Below are the code and all the weights of a small trained network. Each question names an input and a target symbol and asks about switching units off, where a switched-off unit gives its printed mean instead of its output.

import numpy as np


def w(rows, s, z=0):
    codes = np.array(rows[::2]) - 128.0
    scale = np.full(codes.shape[1], s)
    scale[-1] = z or s
    return codes * scale


def f(y):
    return y / 2 * (1 + np.tanh(0.7978845608 * (y + 0.044715 * y**3)))


def softmax(a):
    e = np.exp(a - a.max(-1, keepdims=True))
    return e / e.sum(-1, keepdims=True)


def log_softmax(a):
    a = a - a.max(-1, keepdims=True)
    return a - np.log(np.exp(a).sum(-1, keepdims=True))


def net(x, mask):
    ids = ['αδεζηλμξπστφψω'.index(c) for c in x.split()]
    T = len(ids)
    res = E[ids] + P[:T]
    u = 0
    for l in range(2):
        q, k, v = (res @ M[l].T for M in (Q, K, V))
        z = softmax(np.where(np.tri(T) > 0, q @ k.T / 2**0.5, -1e9)) @ v
        res = res + np.where(mask[u], z, O[l][:, -1]) @ O[l][:, :-1]
        u += 1
        y = f(res @ A[l][:, :-1].T + A[l][:, -1])
        res = res + np.where(mask[u : u + 8], y, B[l][:, -1]) @ B[l][:, :-1]
        u += 8
    return log_softmax(res[-1] @ U[:, :-1].T + U[:, -1])


Q, K, V, O, A, B = {}, {}, {}, {}, {}, {}
E = w([
[170,75,94,186,126,130,93,93],'α',
[139,81,72,128,193,64,125,140],'δ',
[188,82,76,113,203,78,194,163],'ε',
[178,75,100,122,177,123,186,125],'ζ',
[112,74,103,144,145,100,99,97],'η',
[128,27,105,102,163,196,226,122],'λ',
[107,75,107,165,142,141,166,125],'μ',
[114,98,143,164,129,138,169,101],'ξ',
[50,36,124,144,122,173,133,95],'π',
[51,94,152,132,155,121,191,116],'σ',
[107,183,129,205,124,96,159,141],'τ',
[72,113,163,214,84,128,96,76],'φ',
[67,129,107,168,134,153,187,149],'ψ',
[121,151,123,253,105,163,158,129],'ω',
],0.017)
P = w([
[164,97,173,125,126,143,65,211],'0',
[181,150,135,142,214,185,33,147],'1',
[115,94,172,127,92,125,109,188],'2',
[134,156,123,153,193,188,90,108],'3',
[99,103,148,128,89,118,137,146],'4',
[114,160,106,162,180,182,125,80],'5',
[96,110,128,134,78,105,154,121],'6',
[106,164,87,171,168,173,148,54],'7',
[100,117,108,141,68,88,165,103],'8',
[98,165,72,180,160,157,158,33],'9',
[107,119,88,151,60,72,168,89],'10',
[140,142,91,154,183,161,137,58],'11',
[133,140,62,167,62,50,162,81],'12',
[141,120,87,164,157,165,182,5],'13',
],0.015)
Q[0] = w([
[143,186,173,2,11,160,94,186],'L0H1',
[145,202,66,82,177,173,104,38],'L0H1',
],0.03)
K[0] = w([
[175,134,204,93,215,177,21,223],'L0H1',
[195,38,24,138,142,5,140,88],'L0H1',
],0.026)
V[0] = w([
[213,124,251,134,107,135,156,41],'L0H1',
[110,106,78,123,47,208,50,119],'L0H1',
],0.019)
O[0] = w([
[167,80,253,133,166,81,185,76,2],'L0H1',
[160,163,166,120,43,227,131,44,85],'L0H1',
],0.012,0.0037)
A[0] = w([
[100,165,128,38,141,101,107,93,206],'L0N1',
[138,174,142,137,221,159,133,32,68],'L0N2',
[169,153,106,100,156,129,142,117,254],'L0N3',
[138,139,148,211,179,172,130,158,189],'L0N4',
[105,57,137,98,21,113,154,190,164],'L0N5',
[127,103,106,110,49,100,136,214,166],'L0N6',
[69,125,147,110,194,172,98,88,148],'L0N7',
[91,52,128,123,115,97,11,53,101],'L0N8',
],0.011,0.0065)
B[0] = w([
[159,127,154,127,73,246,189,109,130],'L0N1',
[41,95,122,89,162,183,212,180,235],'L0N2',
[41,144,126,74,103,166,117,100,208],'L0N3',
[76,121,129,80,195,108,113,74,254],'L0N4',
[154,143,119,95,121,75,33,56,231],'L0N5',
[88,109,198,134,87,162,131,105,249],'L0N6',
[138,150,95,123,147,92,76,95,220],'L0N7',
[108,138,132,78,145,135,196,161,198],'L0N8',
],0.012,0.0071)
Q[1] = w([
[128,145,4,98,174,131,197,95],'L1H1',
[194,165,202,199,170,202,90,234],'L1H1',
],0.014)
K[1] = w([
[135,57,24,90,29,59,221,115],'L1H1',
[213,139,198,15,197,212,38,252],'L1H1',
],0.014)
V[1] = w([
[84,209,180,251,150,131,130,111],'L1H1',
[139,10,96,214,152,176,94,74],'L1H1',
],0.022)
O[1] = w([
[133,177,199,65,147,141,46,134,94],'L1H1',
[196,66,112,6,42,119,163,169,246],'L1H1',
],0.012,0.014)
A[1] = w([
[152,74,154,241,64,155,181,213,192],'L1N1',
[155,200,17,109,137,195,144,75,77],'L1N2',
[135,142,149,101,135,180,59,88,255],'L1N3',
[94,51,216,182,228,105,189,254,49],'L1N4',
[213,87,171,114,200,103,214,85,90],'L1N5',
[170,132,77,188,182,227,146,224,140],'L1N6',
[92,131,86,112,242,78,160,130,100],'L1N7',
[127,146,138,159,214,212,149,145,49],'L1N8',
],0.0094,0.0073)
B[1] = w([
[206,173,74,52,209,182,144,140,182],'L1N1',
[123,156,184,185,162,59,82,103,227],'L1N2',
[115,192,98,176,130,102,197,172,229],'L1N3',
[137,188,104,170,246,91,11,93,170],'L1N4',
[75,140,200,242,142,147,80,188,191],'L1N5',
[111,226,74,124,118,130,98,101,163],'L1N6',
[190,87,150,80,17,168,152,155,252],'L1N7',
[229,87,150,79,137,85,144,143,154],'L1N8',
],0.014,0.017)
U = w([
[117,117,64,169,145,141,189,168,100],'α',
[67,139,162,154,109,185,182,76,206],'δ',
[61,73,90,89,186,20,148,110,196],'ε',
[132,152,81,115,141,150,62,139,90],'ζ',
[51,155,89,58,165,211,119,126,63],'η',
[163,179,126,122,99,112,124,164,2],'λ',
[193,147,134,186,80,114,134,73,135],'μ',
[145,135,139,120,193,121,123,135,118],'ξ',
[47,159,58,165,56,187,117,134,128],'π',
[99,158,145,106,140,254,55,113,181],'σ',
[150,108,134,201,99,85,95,173,108],'τ',
[129,115,121,86,66,223,105,89,110],'φ',
[77,149,86,152,176,56,127,171,78],'ψ',
[91,151,86,119,180,189,135,80,204],'ω',
],0.0061,0.0072)

Each question gives the input, a string of symbols that net reads in full, and the target symbol t.
The units are the heads (2 rows each of Q, K, V and O) and the neurons (one row each of A and B). Each row of codes is followed by its name. A weight is (code - 128) times the scale printed after its matrix; where a second scale follows, it is the last column's (O, A, B and U).
mask holds one flag per unit, layer by layer, with each layer's heads first. A switched-off unit (its flag False) gives its mean, the last column of its rows in O or B, instead of its output. The means were averaged over made-up inputs and are rounded, as every weight is.
A unit's drop is (log p(t) with every unit on - log p(t) with that unit switched off) / (log p(t) with every unit on - log p(t) with every unit switched off).
The circuit of an input: a set's keep is (log p(t) with only the set's units on - log p(t) with every unit switched off) / (log p(t) with every unit on - log p(t) with every unit switched off). Starting from the 12 units with the biggest drops (on a tie, the unit counted first), units are removed one at a time, each time the one whose removal leaves the highest keep (on an exact tie, the one counted first), for as long as the keep stays at least 0.8.
units of the circuit, in order: the units of the circuit, biggest drop first
most important unit: the unit with the biggest drop
top k neurons: the k neurons with the biggest drops, biggest first
k most important neurons of layer l: the k neurons of layer l with the biggest drops, biggest first
input σ τ ε π λ π ψ σ η μ η, target φ: most important unit -> L0N6
input ζ ε α φ μ ε φ σ π δ, target ω: 2 most important neurons of layer 1 -> (L1N1 L1N2)
input π σ ε π σ τ ξ η π, target μ: units of the circuit, in order -> (L0H1 L1N2 L0N5 L1H1)
input μ λ σ σ δ μ, target π: units of the circuit, in order -> (L0H1 L1H1 L1N6)
input σ σ λ μ σ λ λ, target ε: top 2 neurons -> (L0N6 L1N7)
input σ σ λ ε φ τ η π η η, target μ: 3 most important neurons of layer 0 -> (L0N8 L0N6 L0N7)
input ε α π ε ε σ λ φ σ, target δ: units of the circuit, in order -> (L0H1 L0N2)
input σ σ σ ξ ζ α, target τ: 4 most important neurons of layer 1 -> (L1N7 L1N5 L1N4 L1N1)
input σ ξ λ λ μ δ ξ φ ξ, target δ: top 2 neurons -> (L0N2 L0N8)
input τ λ ψ η, target ψ: 3 most important neurons of layer 0 -> (L0N6 L0N2 L0N7)
input σ λ π δ τ η φ η η δ, target μ: units of the circuit, in order -> (L0N8 L1H1 L1N2 L1N7)
input φ τ σ η α ω λ λ α ζ δ σ, target π: units of the circuit, in order -> (L0H1 L1N6 L1H1)
input ξ σ η η η σ η π δ δ α σ σ ζ, target φ: units of the circuit, in order -> (L1N7 L0H1 L1N3)
input π σ σ η λ π φ τ, target ξ: top 4 neurons -> (L0N8 L1N8 L0N2 L1N4)
input σ η τ ε π τ π η π η λ, target μ: most important neuron of layer 0 -> (L0N5)
input π σ δ ζ σ τ, target φ: 4 most important neurons of layer 1 -> (L1N7 L1N3 L1N2 L1N5)
input σ η α δ ε π ζ ε μ, target φ: 2 most important neurons of layer 1 -> (L1N2 L1N3)
input φ σ δ μ ω ε η λ δ τ π η, target ω: top 3 neurons -> (L0N8 L0N5 L1N1)
input ε μ π α τ σ η, target ψ: top 2 neurons -> (L0N6 L1N3)
input η λ α α μ ε ε η μ ζ τ, target ψ: most important neuron of layer 1 -> (L1N3)
input ω μ π ψ η σ π σ λ η σ ω, target φ: units of the circuit, in order -> (L1N7 L0N4 L0H1 L1N3)
input λ η π α λ ζ μ α σ ψ ε, target π: units of the circuit, in order -> (L0N6 L0H1)
